[[140 129 145 142 139 124]
 [143 147 117 143 102 133]
 [108 116 116 106 131 130]
 [134 135 124 134 118 130]]
:
[[143 147 117 143 102 133]
 [140 129 145 142 139 124]
 [134 135 124 134 118 130]
 [108 116 116 106 131 130]]

[[115 115 131 130 131 115 115 130 131 128 128 116]
 [127 127 157 143 145 127 127 142 154 128 128 127]
 [130 130  99 114 113 130 130 114 101 128 128 130]]
:
[[130 130  99 114 113 130 130 114 101 128 128 130]
 [127 127 157 143 145 127 127 142 154 128 128 127]
 [115 115 131 130 131 115 115 130 131 128 128 116]]

[[149 150 150]
 [153 154 154]
 [150 151 151]
 [148 148 149]]
:
[[153 154 154]
 [150 151 151]
 [149 150 150]
 [148 148 149]]

[[139 147 136 120 143 154]
 [129 126 123 141 121 124]
 [126 142 120 116 125 112]
 [134 116 130 140 135 137]]
:
[[139 147 136 120 143 154]
 [134 116 130 140 135 137]
 [129 126 123 141 121 124]
 [126 142 120 116 125 112]]

[[137 113]
 [139  98]
 [140 138]]
:
[[140 138]
 [139  98]
 [137 113]]

[[142 115 134 129 146 142 125 129 119 131]
 [134 128 122 124 136 131 125 127 118 119]
 [141 120 129 126 139 139 127 129 123 130]
 [151 108 137 128 147 149 124 129 123 137]
 [120 135 122 127 124 120 127 127 125 119]
 [126 128 129 129 129 127 127 128 126 126]
 [127 132 124 127 127 125 127 128 126 122]]
:
[[151 108 137 128 147 149 124 129 123 137]
 [142 115 134 129 146 142 125 129 119 131]
 [141 120 129 126 139 139 127 129 123 130]
 [134 128 122 124 136 131 125 127 118 119]
 [127 132 124 127 127 125 127 128 126 122]
 [126 128 129 129 129 127 127 128 126 126]
 [120 135 122 127 124 120 127 127 125 119]]

[[128 130 125 129 132]
 [102 146 124 127 109]
 [127 129 126 138 132]
 [133 130 119 117 129]
 [138 127 119 113 133]
 [120 135 130 121 109]
 [111 138 128 128 113]
 [126 125 132 136 132]]
:
[[138 127 119 113 133]
 [133 130 119 117 129]
 [128 130 125 129 132]
 [127 129 126 138 132]
 [126 125 132 136 132]
 [120 135 130 121 109]
 [111 138 128 128 113]
 [102 146 124 127 109]]
---
[[128 157 120 139 145 121 138 133 140 119 132]
 [128 157 120 140 145 120 138 133 140 119 132]
 [127 155 119 138 144 123 137 131 138 120 131]
 [128 156 119 139 144 122 137 132 139 119 132]
 [127 156 120 138 144 122 137 131 138 120 131]
 [127 156 120 139 144 122 137 132 138 120 132]]
:
[[128 128 127 128 127 127]
 [157 157 155 156 156 156]
 [120 120 119 119 120 120]
 [139 140 138 139 138 139]
 [145 145 144 144 144 144]
 [121 120 123 122 122 122]
 [138 138 137 137 137 137]
 [133 133 131 132 131 132]
 [140 140 138 139 138 138]
 [119 119 120 119 120 120]
 [132 132 131 132 131 132]]

[[132 115 127 129 135 131 132 123 126 121 128 129 129]
 [120 138 136 122 112 119 138 134 130 111 127 137 125]
 [116 137 145 120 115 118 139 136 127 106 128 140 130]]
:
[[132 120 116]
 [115 138 137]
 [127 136 145]
 [129 122 120]
 [135 112 115]
 [131 119 118]
 [132 138 139]
 [123 134 136]
 [126 130 127]
 [121 111 106]
 [128 127 128]
 [129 137 140]
 [129 125 130]]

[[133 128 120 109 119 113]
 [125 128 120 113 108 135]
 [133 116 120 123 119 112]
 [138 129 109 115 119 125]
 [133 128 116 113 106 125]
 [128 122 120 140 110 125]
 [133 128 120 109 137 133]
 [133 128 118 113 133 144]
 [133 138 120 110 126 135]
 [133 128 127 140 119 108]]
:
[[133 125 133 138 133 128 133 133 133 133]
 [128 128 116 129 128 122 128 128 138 128]
 [120 120 120 109 116 120 120 118 120 127]
 [109 113 123 115 113 140 109 113 110 140]
 [119 108 119 119 106 110 137 133 126 119]
 [113 135 112 125 125 125 133 144 135 108]]

[[109 139 123]
 [129 129 125]
 [120 147 132]
 [122 127 121]
 [129 132 121]
 [149 121 138]
 [126 130 123]
 [116 151 138]
 [138 131 131]
 [118 151 146]
 [134 133 121]
 [129 128 128]]
:
[[109 129 120 122 129 149 126 116 138 118 134 129]
 [139 129 147 127 132 121 130 151 131 151 133 128]
 [123 125 132 121 121 138 123 138 131 146 121 128]]

[[142 126 131]
 [139 125 123]
 [113 149 141]
 [140 129 133]
 [140 128 133]
 [144 126 128]]
:
[[142 139 113 140 140 144]
 [126 125 149 129 128 126]
 [131 123 141 133 133 128]]

[[156 152 153 130 136 132 152 148 139 132 144 131 134 130 150]
 [151 149 149 134 137 136 145 146 140 135 142 136 136 131 147]]
:
[[156 151]
 [152 149]
 [153 149]
 [130 134]
 [136 137]
 [132 136]
 [152 145]
 [148 146]
 [139 140]
 [132 135]
 [144 142]
 [131 136]
 [134 136]
 [130 131]
 [150 147]]

[[104 132 139]
 [128 152 127]
 [107 143 132]
 [155 120 128]
 [120 157 118]
 [104 136 137]
 [154 124 113]
 [120 108 144]]
:
[[104 128 107 155 120 104 154 120]
 [132 152 143 120 157 136 124 108]
 [139 127 132 128 118 137 113 144]]

[[139 124 108 115 109]
 [140 123 104 113 107]
 [119 121 143 138 134]]
:
[[139 140 119]
 [124 123 121]
 [108 104 143]
 [115 113 138]
 [109 107 134]]

[[126 131 129 123 129 106]
 [134 154 128 126 117 144]
 [118 118 131 141 130 125]
 [120 125 136 133 128 112]
 [135 153 130 127 111 145]
 [130 143 123 121 125 127]]
:
[[126 134 118 120 135 130]
 [131 154 118 125 153 143]
 [129 128 131 136 130 123]
 [123 126 141 133 127 121]
 [129 117 130 128 111 125]
 [106 144 125 112 145 127]]
---
[[133 136 109 129]
 [139 142  99 121]
 [127 134 117 121]]
:
[[121 117 134 127]
 [121  99 142 139]
 [129 109 136 133]]

[[107 132 144 124 128 137 138 128]
 [108 133 141 125 130 135 138 128]]
:
[[128 138 135 130 125 141 133 108]
 [128 138 137 128 124 144 132 107]]

[[124 123 123 122 129 120 125 122]
 [128 126 125 125 127 125 129 126]
 [113 121 123 122 136 119 110 118]
 [110 117 118 117 140 112 108 112]
 [122 121 120 120 132 117 122 119]
 [134 133 133 134 119 137 134 136]
 [150 140 136 138 108 145 152 145]
 [133 132 132 132 121 135 132 134]]
:
[[134 132 135 121 132 132 132 133]
 [145 152 145 108 138 136 140 150]
 [136 134 137 119 134 133 133 134]
 [119 122 117 132 120 120 121 122]
 [112 108 112 140 117 118 117 110]
 [118 110 119 136 122 123 121 113]
 [126 129 125 127 125 125 126 128]
 [122 125 120 129 122 123 123 124]]

[[125 120 136 132 126 124]
 [119 121 154 127 128 121]]
:
[[121 128 127 154 121 119]
 [124 126 132 136 120 125]]

[[126 113 107 136 137 128 133 134 129 136 134 130]
 [127 116 110 134 138 126 132 134 129 136 134 128]
 [123 108 110 137 138 136 144 132 130 135 137 142]
 [130 146 152 122 119 130 124 123 128 119 124 128]]
:
[[128 124 119 128 123 124 130 119 122 152 146 130]
 [142 137 135 130 132 144 136 138 137 110 108 123]
 [128 134 136 129 134 132 126 138 134 110 116 127]
 [130 134 136 129 134 133 128 137 136 107 113 126]]

[[113 132 138]
 [112 132 132]
 [127 110 142]
 [143 127 118]
 [114 119 154]
 [132 105 138]]
:
[[138 105 132]
 [154 119 114]
 [118 127 143]
 [142 110 127]
 [132 132 112]
 [138 132 113]]
